Below are the code and all the weights of a small trained network. Each question names an input and a class and asks about switching units off, where a switched-off unit gives its printed mean instead of its output.

import numpy as np


def w(rows, s, z=0):
    codes = np.array(rows[::2]) - 128.0
    scale = np.full(codes.shape[1], s)
    scale[-1] = z or s
    return codes * scale


def norm(h):
    return h / np.sqrt((h * h).mean(-1, keepdims=True) + 1e-5)


def f(y):
    return y / 2 * (1 + np.tanh(0.7978845608 * (y + 0.044715 * y**3)))


def log_softmax(a):
    a = a - a.max(-1, keepdims=True)
    return a - np.log(np.exp(a).sum(-1, keepdims=True))


def net(x, mask):
    res = np.array(x, float).reshape(1, 6) / 4 @ E
    u = 0
    for l in range(2):
        y = f(norm(res) @ A[l][:, :-1].T + A[l][:, -1])
        res = res + np.where(mask[u : u + 15], y, B[l][:, -1]) @ B[l][:, :-1]
        u += 15
    return log_softmax(norm(res)[-1] @ U[:, :-1].T + U[:, -1])


A, B = {}, {}
E = w([
[74,172,116,158,230],'x0',
[145,152,206,254,103],'x1',
[88,185,209,17,116],'x2',
[127,129,128,126,129],'x3',
[131,121,130,125,133],'x4',
[125,133,126,131,126],'x5',
],0.006)
A[0] = w([
[147,157,182,173,152,77],'0.n0',
[146,145,79,60,126,116],'0.n1',
[100,163,182,95,78,45],'0.n2',
[125,163,130,151,117,71],'0.n3',
[124,90,142,129,123,90],'0.n4',
[117,190,177,82,124,61],'0.n5',
[92,112,153,135,250,45],'0.n6',
[95,151,188,109,181,143],'0.n7',
[90,158,146,128,178,93],'0.n8',
[139,159,220,188,103,70],'0.n9',
[153,89,155,114,57,2],'0.n10',
[162,145,81,78,28,155],'0.n11',
[166,93,177,101,99,78],'0.n12',
[91,155,93,82,144,156],'0.n13',
[106,147,206,106,101,107],'0.n14',
],0.011,0.0024)
B[0] = w([
[135,111,199,135,151,193],'0.n0',
[152,109,144,89,175,216],'0.n1',
[117,123,101,79,73,193],'0.n2',
[139,122,169,112,100,129],'0.n3',
[113,181,103,115,130,123],'0.n4',
[176,160,32,112,120,206],'0.n5',
[55,126,140,168,84,228],'0.n6',
[137,161,110,169,77,215],'0.n7',
[74,123,107,166,37,184],'0.n8',
[189,103,147,71,250,254],'0.n9',
[3,133,119,161,64,181],'0.n10',
[43,109,187,177,190,248],'0.n11',
[104,125,148,125,94,168],'0.n12',
[99,117,167,118,168,208],'0.n13',
[179,129,112,97,69,205],'0.n14',
],0.0072,0.0044)
A[1] = w([
[141,68,239,132,49,166],'1.n0',
[97,100,78,56,191,223],'1.n1',
[155,186,97,37,94,62],'1.n2',
[96,144,186,162,66,179],'1.n3',
[156,71,132,144,123,4],'1.n4',
[115,176,232,72,101,167],'1.n5',
[192,105,129,74,119,31],'1.n6',
[65,83,177,132,74,57],'1.n7',
[77,226,167,184,149,88],'1.n8',
[89,136,104,110,107,102],'1.n9',
[172,72,52,217,158,134],'1.n10',
[177,52,132,109,61,71],'1.n11',
[254,147,230,130,73,108],'1.n12',
[187,76,164,95,138,105],'1.n13',
[71,173,183,55,91,110],'1.n14',
],0.0091,0.002)
B[1] = w([
[45,178,93,114,211,218],'1.n0',
[189,135,209,208,208,252],'1.n1',
[192,119,93,174,114,205],'1.n2',
[45,142,59,127,176,201],'1.n3',
[123,175,89,97,125,128],'1.n4',
[207,144,26,188,104,229],'1.n5',
[79,102,103,163,116,141],'1.n6',
[45,214,77,198,131,192],'1.n7',
[50,81,122,33,112,196],'1.n8',
[101,118,162,197,109,155],'1.n9',
[154,178,95,24,2,244],'1.n10',
[101,104,137,166,134,139],'1.n11',
[133,78,213,112,196,226],'1.n12',
[92,145,128,99,171,164],'1.n13',
[138,91,164,129,90,237],'1.n14',
],0.0065,0.0042)
U = w([
[124,135,180,122,165,255],'0',
[13,165,113,145,70,43],'1',
[171,162,90,112,9,74],'2',
],0.012,0.00095)

Each question gives the input, the list of numbers given to net, and the class t.
The units are the neurons (one row each of A and B). Each row of codes is followed by its name. A weight is (code - 128) times the scale printed after its matrix; where a second scale follows, it is the last column's (A, B and U).
mask holds one flag per neuron, layer by layer. A switched-off neuron (its flag False) gives its mean, the last column of its row in B, instead of its output. The means were averaged over made-up inputs and are rounded, as every weight is.
A unit's drop is (log p(t) with every unit on - log p(t) with that unit switched off) / (log p(t) with every unit on - log p(t) with every unit switched off).
The circuit of an input: a set's keep is (log p(t) with only the set's units on - log p(t) with every unit switched off) / (log p(t) with every unit on - log p(t) with every unit switched off). Starting from the 12 units with the biggest drops (on a tie, the unit counted first), units are removed one at a time, each time the one whose removal leaves the highest keep (on an exact tie, the one counted first), for as long as the keep stays at least 0.8.
circuit, biggest first: the units of the circuit, biggest drop first
k most important neurons: the k neurons with the biggest drops, biggest first
top k neurons in layer l: the k neurons of layer l with the biggest drops, biggest first
drop of u: that unit's drop, to one decimal
input [-3,5,-1,0,-5,-3], class 0: circuit, biggest first	(0.n9)
input [-5,-4,-3,8,7,6], class 1: 3 most important neurons	(0.n9; 0.n10; 0.n11)
input [-8,-8,0,-3,4,-6], class 0: circuit, biggest first	(1.n1; 1.n10)
input [-4,-5,7,-7,3,5], class 2: top 2 neurons in layer 1	(1.n5; 1.n12)
input [-7,7,-6,-4,-8,-4], class 0: circuit, biggest first	(1.n12; 0.n9)
input [-7,1,-7,7,2,3], class 1: circuit, biggest first	(0.n10; 1.n0)
input [6,1,-7,5,3,-3], class 2: 2 most important neurons	(1.n10; 0.n11)
input [-6,-3,3,4,-2,-2], class 1: 2 most important neurons	(0.n11; 0.n9)
input [3,4,5,-4,5,6], class 2: 2 most important neurons	(0.n5; 0.n2)
input [-6,-4,1,8,1,-1], class 1: 3 most important neurons	(0.n9; 0.n10; 1.n7)
input [-5,4,7,0,-5,0], class 2: 3 most important neurons	(0.n5; 1.n5; 0.n9)
input [-7,-4,-7,7,1,-3], class 1: 3 most important neurons	(0.n9; 0.n11; 0.n10)
input [-5,-5,0,-8,6,5], class 0: top 2 neurons in layer 1	(1.n1; 1.n10)
input [-3,-3,-3,6,-8,-1], class 0: circuit, biggest first	(1.n1)
input [-5,4,-2,3,8,0], class 1: top 2 neurons in layer 1	(1.n1; 1.n7)
input [1,-3,6,4,6,6], class 2: drop of 0.n9	0.1
input [6,-2,8,3,-8,-6], class 2: drop of 0.n11	0.2
input [-7,-1,-7,1,-3,-1], class 1: drop of 0.n5	0.2
input [-8,-2,-6,6,1,-4], class 1: drop of 0.n11	0.1
input [-5,-7,0,3,-8,7], class 0: top neuron in layer 0	(0.n1)
